Below is a small trained network, with its code and all its weights. Each question gives an input and a class and asks what happens when units are switched off, that is, made to give their printed mean instead of their output.

import numpy as np


def w(rows, s, z=0):
    codes = np.array(rows[::2]) - 128.0
    scale = np.full(codes.shape[1], s)
    scale[-1] = z or s
    return codes * scale


def f(y):
    return y / 2 * (1 + np.tanh(0.7978845608 * (y + 0.044715 * y**3)))


def log_softmax(a):
    a = a - a.max(-1, keepdims=True)
    return a - np.log(np.exp(a).sum(-1, keepdims=True))


def net(x, mask):
    res = np.array(x, float).reshape(1, 7) / 4 @ E
    y = f(res @ A[0][:, :-1].T + A[0][:, -1])
    res = res + np.where(mask, y, B[0][:, -1]) @ B[0][:, :-1]
    return log_softmax(res[-1] @ U[:, :-1].T + U[:, -1])


A, B = {}, {}
E = w([
[132,136,128,126,126,127,130,126,127,124,129],'x0',
[134,136,128,134,124,129,135,129,134,129,125],'x1',
[79,116,139,126,3,146,148,230,92,118,110],'x2',
[114,121,123,127,142,145,121,134,133,124,123],'x3',
[118,112,122,124,128,140,131,125,134,136,134],'x4',
[105,96,18,127,134,70,198,103,113,77,65],'x5',
[228,29,141,97,121,107,115,168,191,51,133],'x6',
],0.015)
A[0] = w([
[53,156,56,141,168,111,172,85,51,123,87,135],'neuron 0',
[87,114,35,143,128,72,218,88,122,55,70,185],'neuron 1',
[152,35,78,116,86,70,142,177,128,61,71,75],'neuron 2',
[129,116,97,150,184,56,119,91,151,129,117,104],'neuron 3',
[171,48,66,89,123,108,207,144,149,30,93,85],'neuron 4',
[84,99,138,103,34,127,148,254,117,61,150,112],'neuron 5',
[130,161,132,134,215,119,111,27,123,184,92,168],'neuron 6',
[205,94,131,94,204,90,118,107,205,97,164,145],'neuron 7',
[104,202,146,145,196,143,105,107,116,194,215,255],'neuron 8',
[218,67,170,82,133,130,83,166,190,107,165,146],'neuron 9',
[66,175,135,120,52,163,153,176,59,165,102,130],'neuron 10',
],0.0092,0.0081)
B[0] = w([
[136,115,103,125,163,60,161,177,108,152,132,221],'neuron 0',
[103,117,87,102,157,87,245,135,106,132,116,254],'neuron 1',
[127,161,179,61,146,194,156,114,110,128,54,209],'neuron 2',
[146,113,86,108,155,138,155,123,126,68,196,171],'neuron 3',
[97,157,162,65,146,187,140,74,124,125,88,219],'neuron 4',
[145,157,189,115,86,159,118,157,124,212,136,220],'neuron 5',
[198,156,128,69,175,112,150,108,130,180,126,219],'neuron 6',
[132,102,126,147,121,151,88,67,159,60,100,211],'neuron 7',
[107,182,174,150,159,136,117,58,129,179,135,235],'neuron 8',
[194,79,132,162,92,109,100,147,179,107,87,214],'neuron 9',
[34,121,116,173,46,112,120,142,98,56,142,214],'neuron 10',
],0.012,0.021)
U = w([
[101,236,199,78,159,200,138,76,104,193,92,251],'0',
[154,88,136,209,138,150,38,93,188,72,105,103],'1',
[25,189,148,232,74,151,36,140,90,108,191,162],'2',
[184,95,188,108,66,175,63,254,151,158,118,21],'3',
[136,142,32,113,196,67,168,136,95,172,170,104],'4',
[116,103,75,74,163,164,145,79,129,17,109,44],'5',
[41,115,73,144,83,95,193,226,58,114,93,21],'6',
],0.0086,0.0031)

Each question gives the input, the list of numbers given to net, and the class t.
The units are the neurons (one row each of A and B). Each row of codes is followed by its name. A weight is (code - 128) times the scale printed after its matrix; where a second scale follows, it is the last column's (A, B and U).
mask holds one flag per neuron, in row order. A switched-off neuron (its flag False) gives its mean, the last column of its row in B, instead of its output. The means were averaged over made-up inputs and are rounded, as every weight is.
A unit's drop is (log p(t) with every unit on - log p(t) with that unit switched off) / (log p(t) with every unit on - log p(t) with every unit switched off).
The circuit of an input: a set's keep is (log p(t) with only the set's units on - log p(t) with every unit switched off) / (log p(t) with every unit on - log p(t) with every unit switched off). Starting from all 11 units, units are removed one at a time, each time the one whose removal leaves the highest keep (on an exact tie, the one counted first), for as long as the keep stays at least 0.8.
units of the circuit, in order: the units of the circuit, biggest drop first
k most important neurons: the k neurons with the biggest drops, biggest first
drop when u is switched off: that unit's drop, to one decimal
input [-6,6,7,1,0,-1,0], class 2: units of the circuit, in order -> [neuron 10; neuron 1]
input [-5,8,8,3,7,0,-5], class 2: units of the circuit, in order -> [neuron 1; neuron 10]
input [-2,7,2,-8,7,0,6], class 3: 4 most important neurons -> [neuron 9; neuron 8; neuron 1; neuron 6]
input [1,3,-6,3,-5,2,-7], class 4: units of the circuit, in order -> [neuron 0]
input [-4,7,1,-8,4,4,8], class 0: 4 most important neurons -> [neuron 2; neuron 4; neuron 5; neuron 10]
input [-2,-6,-5,6,0,6,0], class 4: 2 most important neurons -> [neuron 0; neuron 1]
input [4,1,2,-5,7,4,0], class 6: 3 most important neurons -> [neuron 8; neuron 6; neuron 1]
input [-2,-3,-4,-8,7,5,1], class 5: 2 most important neurons -> [neuron 7; neuron 4]
input [5,4,4,-2,-7,8,2], class 0: 2 most important neurons -> [neuron 4; neuron 2]
input [-4,7,-2,1,-5,8,0], class 4: 2 most important neurons -> [neuron 0; neuron 1]
input [0,-3,-1,2,-6,7,0], class 4: 3 most important neurons -> [neuron 0; neuron 1; neuron 10]
input [-7,-6,-6,4,-7,-7,5], class 1: drop when neuron 0 is switched off -> 0.0
input [-6,-1,8,4,-8,-4,-2], class 2: drop when neuron 10 is switched off -> 0.2
input [4,-6,7,-7,6,-5,-1], class 2: units of the circuit, in order -> [neuron 10]
input [3,-4,0,5,8,5,-8], class 4: drop when neuron 6 is switched off -> 0.2
